Below are the code and all the weights of a small trained network. Each question names an input and a target symbol and asks about switching units off, where a switched-off unit gives its printed mean instead of its output.

import numpy as np


def w(rows, s, z=0):
    codes = np.array(rows[::2]) - 128.0
    scale = np.full(codes.shape[1], s)
    scale[-1] = z or s
    return codes * scale


def norm(h):
    return h / np.sqrt((h * h).mean(-1, keepdims=True) + 1e-5)


def f(y):
    return np.maximum(y, 0)


def softmax(a):
    e = np.exp(a - a.max(-1, keepdims=True))
    return e / e.sum(-1, keepdims=True)


def log_softmax(a):
    a = a - a.max(-1, keepdims=True)
    return a - np.log(np.exp(a).sum(-1, keepdims=True))


def net(x, mask):
    ids = ['ΞΣδεπτ'.index(c) for c in x.split()]
    T = len(ids)
    res = E[ids] + P[:T]
    u = 0
    for l in range(3):
        q, k, v = (norm(res) @ M[l].T for M in (Q, K, V))
        z = softmax(np.where(np.tri(T) > 0, q @ k.T / 4**0.5, -1e9)) @ v
        res = res + np.where(mask[u], z, O[l][:, -1]) @ O[l][:, :-1]
        u += 1
        y = f(norm(res) @ A[l][:, :-1].T + A[l][:, -1])
        res = res + np.where(mask[u : u + 4], y, B[l][:, -1]) @ B[l][:, :-1]
        u += 4
    return log_softmax(norm(res)[-1] @ U[:, :-1].T + U[:, -1])


Q, K, V, O, A, B = {}, {}, {}, {}, {}, {}
E = w([
[73,254,45],'Ξ',
[147,55,189],'Σ',
[175,94,133],'δ',
[164,136,121],'ε',
[150,131,136],'π',
[151,131,121],'τ',
],0.0078)
P = w([
[5,146,138],'0',
[129,138,133],'1',
[157,139,140],'2',
[163,138,146],'3',
[166,130,153],'4',
[170,135,155],'5',
[160,132,160],'6',
[159,135,157],'7',
[152,128,162],'8',
[158,131,164],'9',
[146,123,170],'10',
[141,123,164],'11',
[126,123,167],'12',
],0.0028)
Q[0] = w([
[212,186,178],'L0H1',
[188,253,60],'L0H1',
[116,50,185],'L0H1',
[251,104,164],'L0H1',
],0.0048)
K[0] = w([
[194,155,90],'L0H1',
[254,46,118],'L0H1',
[62,177,85],'L0H1',
[207,170,86],'L0H1',
],0.0056)
V[0] = w([
[178,254,193],'L0H1',
[44,163,186],'L0H1',
[149,156,173],'L0H1',
[173,51,196],'L0H1',
],0.0029)
O[0] = w([
[77,174,70,248],'L0H1',
[177,107,109,35],'L0H1',
[47,161,88,174],'L0H1',
[57,251,220,177],'L0H1',
],0.0025,0.0019)
A[0] = w([
[78,13,225,103],'L0N1',
[117,146,251,2],'L0N2',
[243,117,113,50],'L0N3',
[63,46,109,50],'L0N4',
],0.0027,0.0013)
B[0] = w([
[92,203,142,225],'L0N1',
[87,136,21,165],'L0N2',
[1,131,120,248],'L0N3',
[88,32,158,136],'L0N4',
],0.0036,0.0014)
Q[1] = w([
[171,96,70],'L1H1',
[26,133,172],'L1H1',
[183,243,187],'L1H1',
[139,1,65],'L1H1',
],0.0063)
K[1] = w([
[188,79,147],'L1H1',
[101,253,132],'L1H1',
[22,91,177],'L1H1',
[252,126,91],'L1H1',
],0.0074)
V[1] = w([
[146,58,53],'L1H1',
[243,164,130],'L1H1',
[98,208,4],'L1H1',
[221,106,122],'L1H1',
],0.0033)
O[1] = w([
[6,173,161,2],'L1H1',
[54,83,18,143],'L1H1',
[119,158,196,141],'L1H1',
[2,66,138,81],'L1H1',
],0.0031,0.00079)
A[1] = w([
[137,9,118,189],'L1N1',
[196,193,81,16],'L1N2',
[167,100,226,2],'L1N3',
[175,174,252,13],'L1N4',
],0.003,0.00059)
B[1] = w([
[207,81,40,210],'L1N1',
[118,187,106,253],'L1N2',
[148,254,62,190],'L1N3',
[108,183,28,239],'L1N4',
],0.0026,0.0017)
Q[2] = w([
[117,195,86],'L2H1',
[145,190,88],'L2H1',
[156,39,159],'L2H1',
[162,2,168],'L2H1',
],0.0091)
K[2] = w([
[40,117,191],'L2H1',
[71,118,166],'L2H1',
[206,109,82],'L2H1',
[251,141,117],'L2H1',
],0.012)
V[2] = w([
[194,250,8],'L2H1',
[110,123,149],'L2H1',
[19,234,254],'L2H1',
[9,145,48],'L2H1',
],0.0028)
O[2] = w([
[87,122,60,184],'L2H1',
[119,138,161,132],'L2H1',
[64,3,225,248],'L2H1',
[94,182,119,172],'L2H1',
],0.0027,0.0016)
A[2] = w([
[70,159,186,44],'L2N1',
[169,121,229,63],'L2N2',
[254,76,147,252],'L2N3',
[175,99,198,237],'L2N4',
],0.0056,0.002)
B[2] = w([
[77,47,99,167],'L2N1',
[198,165,173,163],'L2N2',
[100,5,133,253],'L2N3',
[104,253,144,195],'L2N4',
],0.0059,0.0044)
U = w([
[129,181,78,255],'Ξ',
[193,101,237,231],'Σ',
[211,65,40,57],'δ',
[11,78,109,140],'ε',
[217,141,83,48],'π',
[128,177,209,72],'τ',
],0.011,0.0026)

Each question gives the input, a string of symbols that net reads in full, and the target symbol t.
The units are the heads (4 rows each of Q, K, V and O) and the neurons (one row each of A and B). Each row of codes is followed by its name. A weight is (code - 128) times the scale printed after its matrix; where a second scale follows, it is the last column's (O, A, B and U).
mask holds one flag per unit, layer by layer, with each layer's heads first. A switched-off unit (its flag False) gives its mean, the last column of its rows in O or B, instead of its output. The means were averaged over made-up inputs and are rounded, as every weight is.
A unit's drop is (log p(t) with every unit on - log p(t) with that unit switched off) / (log p(t) with every unit on - log p(t) with every unit switched off).
The circuit of an input: a set's keep is (log p(t) with only the set's units on - log p(t) with every unit switched off) / (log p(t) with every unit on - log p(t) with every unit switched off). Starting from the 12 units with the biggest drops (on a tie, the unit counted first), units are removed one at a time, each time the one whose removal leaves the highest keep (on an exact tie, the one counted first), for as long as the keep stays at least 0.8.
units of the circuit, in order: the units of the circuit, biggest drop first
unit that matters most: the unit with the biggest drop
k most important neurons: the k neurons with the biggest drops, biggest first
k most important neurons of layer l: the k neurons of layer l with the biggest drops, biggest first
drop of u: that unit's drop, to one decimal
input ε τ Ξ ε ε δ Σ ε ε Ξ Σ ε, target ε: units of the circuit, in order : (L1H1 L0H1)
input τ Σ ε ε Ξ τ Σ τ, target τ: units of the circuit, in order : (L0H1 L1H1 L2N3)
input π Ξ δ ε τ δ ε ε ε π, target π: units of the circuit, in order : (L1H1 L2H1)
input Σ ε Σ ε δ Σ ε ε δ ε ε ε π, target Σ: unit that matters most : L2H1
input Ξ Ξ Σ π Ξ ε ε π, target Ξ: units of the circuit, in order : (L2N3 L2H1)
input π ε Σ Ξ ε δ Σ Σ Ξ Ξ ε ε π, target π: 3 most important neurons of layer 2 : (L2N3 L2N4 L2N1)
input τ ε ε Σ δ ε π ε τ, target τ: 4 most important neurons : (L0N3 L0N1 L1N4 L2N3)
input Σ Ξ Σ Ξ ε ε ε ε Ξ τ Σ δ π, target Σ: 4 most important neurons : (L0N1 L2N3 L2N2 L0N3)
input τ ε ε Σ ε ε π, target τ: 4 most important neurons : (L0N3 L0N1 L2N3 L2N2)
input Ξ τ π Σ ε Σ ε ε ε ε ε τ, target Ξ: 2 most important neurons : (L2N3 L2N1)
input δ ε ε δ δ Σ Σ ε Σ ε π, target δ: 2 most important neurons : (L0N3 L2N3)
input Σ δ δ ε Σ, target δ: 2 most important neurons of layer 1 : (L1N1 L1N3)
input Ξ Ξ ε ε δ ε τ, target Ξ: 2 most important neurons : (L2N3 L1N4)
input Ξ ε Σ Ξ ε, target Ξ: 3 most important neurons : (L2N3 L0N3 L1N1)
input Σ ε ε, target Σ: units of the circuit, in order : (L2H1)
input τ δ ε ε ε Ξ ε ε Ξ ε, target τ: 2 most important neurons : (L0N1 L0N3)
input ε ε ε π ε τ Σ Σ ε, target ε: 3 most important neurons : (L0N3 L1N1 L1N4)
input π π Ξ ε τ ε Σ δ ε Σ π ε, target π: 2 most important neurons : (L1N4 L2N4)
input π ε ε Σ Σ Ξ Σ Σ ε τ ε ε ε, target π: 3 most important neurons : (L1N4 L1N1 L2N1)
input π Ξ τ δ ε τ ε δ, target ε: units of the circuit, in order : (L1H1)
input δ Ξ δ δ Ξ ε Σ τ τ, target δ: 3 most important neurons of layer 0 : (L0N1 L0N3 L0N2)
input Σ ε τ, target Σ: drop of L2H1 : 0.4
input π Σ δ Σ ε δ δ ε τ, target π: drop of L2H1 : 0.2
input ε τ Σ ε τ, target ε: drop of L1H1 : 2.8
input τ Σ ε Ξ ε, target τ: drop of L2N3 : 0.1
